Here is a tiny trained network, its code and every weight. The questions are about switching its units off for an input and a class, where a switched-off unit gives its printed mean instead of its output.

import numpy as np


def w(rows, s, z=0):
    codes = np.array(rows[::2]) - 128.0
    scale = np.full(codes.shape[1], s)
    scale[-1] = z or s
    return codes * scale


def norm(h):
    return h / np.sqrt((h * h).mean(-1, keepdims=True) + 1e-5)


def f(y):
    return np.maximum(y, 0)


def log_softmax(a):
    a = a - a.max(-1, keepdims=True)
    return a - np.log(np.exp(a).sum(-1, keepdims=True))


def net(x, mask):
    res = np.array(x, float).reshape(1, 5) / 4 @ E
    u = 0
    for l in range(4):
        y = f(norm(res) @ A[l][:, :-1].T + A[l][:, -1])
        res = res + np.where(mask[u : u + 9], y, B[l][:, -1]) @ B[l][:, :-1]
        u += 9
    return log_softmax(norm(res)[-1] @ U[:, :-1].T + U[:, -1])


A, B = {}, {}
E = w([
[150,98,136,168,242],'x0',
[179,132,19,108,201],'x1',
[185,78,172,109,168],'x2',
[44,30,118,111,126],'x3',
[141,66,105,247,122],'x4',
],0.011)
A[0] = w([
[163,2,183,147,195,164],'0.n0',
[88,96,113,158,155,36],'0.n1',
[118,103,114,157,103,5],'0.n2',
[62,109,94,197,137,56],'0.n3',
[133,27,146,134,168,2],'0.n4',
[151,162,199,231,53,79],'0.n5',
[60,139,216,131,145,21],'0.n6',
[100,98,91,212,174,123],'0.n7',
[62,72,202,123,109,70],'0.n8',
],0.029,0.0074)
B[0] = w([
[114,191,190,252,96,251],'0.n0',
[112,118,93,80,148,155],'0.n1',
[132,150,158,82,141,141],'0.n2',
[66,141,107,94,99,178],'0.n3',
[85,131,216,226,124,185],'0.n4',
[54,230,219,209,129,214],'0.n5',
[78,3,127,107,197,177],'0.n6',
[180,140,247,172,118,209],'0.n7',
[69,37,49,154,24,202],'0.n8',
],0.034,0.018)
A[1] = w([
[213,170,66,214,254,254],'1.n0',
[81,128,94,181,80,2],'1.n1',
[116,158,177,172,104,212],'1.n2',
[66,153,72,135,241,83],'1.n3',
[65,121,205,15,69,96],'1.n4',
[127,85,128,148,137,3],'1.n5',
[121,125,218,47,127,87],'1.n6',
[203,97,138,119,90,202],'1.n7',
[139,100,135,124,145,147],'1.n8',
],0.03,0.0023)
B[1] = w([
[92,205,2,107,100,177],'1.n0',
[146,167,145,65,140,199],'1.n1',
[68,175,125,130,153,252],'1.n2',
[137,100,143,163,241,149],'1.n3',
[228,116,159,94,138,179],'1.n4',
[110,129,138,78,141,141],'1.n5',
[119,132,138,35,162,156],'1.n6',
[108,199,124,130,127,138],'1.n7',
[99,143,129,122,143,131],'1.n8',
],0.045,0.025)
A[2] = w([
[172,135,184,237,89,32],'2.n0',
[166,127,112,210,90,7],'2.n1',
[135,175,233,247,85,4],'2.n2',
[162,138,146,201,104,54],'2.n3',
[227,174,200,212,50,98],'2.n4',
[182,102,117,232,88,100],'2.n5',
[159,115,142,194,89,35],'2.n6',
[124,117,149,253,90,91],'2.n7',
[157,112,110,183,102,81],'2.n8',
],0.028,0.0042)
B[2] = w([
[6,149,181,24,157,181],'2.n0',
[161,177,193,82,119,139],'2.n1',
[52,188,243,243,91,253],'2.n2',
[73,97,144,88,73,155],'2.n3',
[10,139,153,4,94,181],'2.n4',
[183,180,128,132,95,142],'2.n5',
[109,164,107,93,192,142],'2.n6',
[217,249,125,43,125,191],'2.n7',
[140,148,121,118,188,131],'2.n8',
],0.025,0.028)
A[3] = w([
[134,116,125,152,123,33],'3.n0',
[146,45,95,141,58,3],'3.n1',
[227,135,188,190,33,3],'3.n2',
[162,104,126,220,94,71],'3.n3',
[229,98,138,243,35,46],'3.n4',
[155,109,95,181,87,9],'3.n5',
[206,90,126,198,174,122],'3.n6',
[250,50,174,242,113,120],'3.n7',
[238,172,158,98,53,97],'3.n8',
],0.019,0.0038)
B[3] = w([
[132,134,137,94,109,128],'3.n0',
[161,141,129,251,4,183],'3.n1',
[29,142,70,30,251,144],'3.n2',
[131,142,101,138,145,128],'3.n3',
[147,102,170,79,222,128],'3.n4',
[155,157,128,145,49,128],'3.n5',
[225,192,126,209,57,164],'3.n6',
[255,128,174,204,27,148],'3.n7',
[205,187,189,122,155,253],'3.n8',
],0.021,0.0031)
U = w([
[165,104,78,173,141,44],'0',
[193,138,133,54,132,152],'1',
[56,201,183,148,116,197],'2',
[88,11,95,103,63,114],'3',
[199,93,112,146,116,2],'4',
[126,71,143,164,192,79],'5',
[113,184,2,154,135,134],'6',
],0.021,0.0094)

Each question gives the input, the list of numbers given to net, and the class t.
The units are the neurons (one row each of A and B). Each row of codes is followed by its name. A weight is (code - 128) times the scale printed after its matrix; where a second scale follows, it is the last column's (A, B and U).
mask holds one flag per neuron, layer by layer. A switched-off neuron (its flag False) gives its mean, the last column of its row in B, instead of its output. The means were averaged over made-up inputs and are rounded, as every weight is.
A unit's drop is (log p(t) with every unit on - log p(t) with that unit switched off) / (log p(t) with every unit on - log p(t) with every unit switched off).
The circuit of an input: a set's keep is (log p(t) with only the set's units on - log p(t) with every unit switched off) / (log p(t) with every unit on - log p(t) with every unit switched off). Starting from the 12 units with the biggest drops (on a tie, the unit counted first), units are removed one at a time, each time the one whose removal leaves the highest keep (on an exact tie, the one counted first), for as long as the keep stays at least 0.8.
units of the circuit, in order: the units of the circuit, biggest drop first
unit that matters most: the unit with the biggest drop
top k neurons: the k neurons with the biggest drops, biggest first
top k neurons in layer l: the k neurons of layer l with the biggest drops, biggest first
drop of u: that unit's drop, to one decimal
input [-6,-5,2,1,-6], class 1: units of the circuit, in order -> (1.n4 0.n0 0.n4)
input [-4,8,-3,6,6], class 1: top 3 neurons in layer 0 -> (0.n0 0.n3 0.n5)
input [8,-1,-6,-6,-6], class 6: unit that matters most -> 0.n8
input [-6,6,-1,-8,-1], class 6: top 3 neurons -> (0.n3 0.n8 0.n5)
input [2,6,-6,1,-1], class 1: units of the circuit, in order -> (0.n0 0.n5 0.n4 2.n2)
input [1,7,-8,2,-7], class 5: top 3 neurons -> (1.n3 0.n0 0.n8)
input [4,-5,4,2,-8], class 3: units of the circuit, in order -> (0.n6 0.n5 0.n8 2.n2)
input [-1,6,-3,3,3], class 1: top 2 neurons in layer 1 -> (1.n6 1.n4)
input [-8,8,7,-7,-2], class 6: top 2 neurons in layer 0 -> (0.n3 0.n8)
input [-5,7,2,3,-5], class 1: top 2 neurons -> (0.n0 0.n5)
input [2,-7,-5,-5,-6], class 5: top 4 neurons -> (0.n6 0.n0 0.n7 1.n3)
input [7,0,-8,-2,-8], class 5: top 4 neurons -> (0.n0 1.n3 0.n7 0.n8)
input [8,2,5,-6,-7], class 6: top 2 neurons -> (1.n0 0.n5)
input [5,-1,-7,8,-3], class 3: top 2 neurons in layer 0 -> (0.n8 0.n5)
input [7,-2,-7,2,-8], class 5: unit that matters most -> 0.n6
input [7,0,-5,3,-7], class 5: top 2 neurons in layer 0 -> (0.n7 0.n0)
input [-3,1,0,2,-2], class 1: top 3 neurons -> (0.n0 0.n5 2.n2)
input [2,4,-8,2,-5], class 5: top 2 neurons -> (0.n0 0.n8)
input [3,6,-7,-8,-6], class 6: drop of 0.n8 -> 0.6
input [3,1,0,3,-7], class 1: drop of 2.n2 -> 0.3
input [-3,-8,-1,2,-3], class 3: drop of 3.n4 -> 0.0
input [-7,0,7,4,-8], class 1: drop of 0.n0 -> 0.2
input [6,7,-1,1,-5], class 6: top 3 neurons in layer 0 -> (0.n8 0.n5 0.n4)
input [1,0,-5,8,-7], class 3: top neuron in layer 2 -> (2.n7)
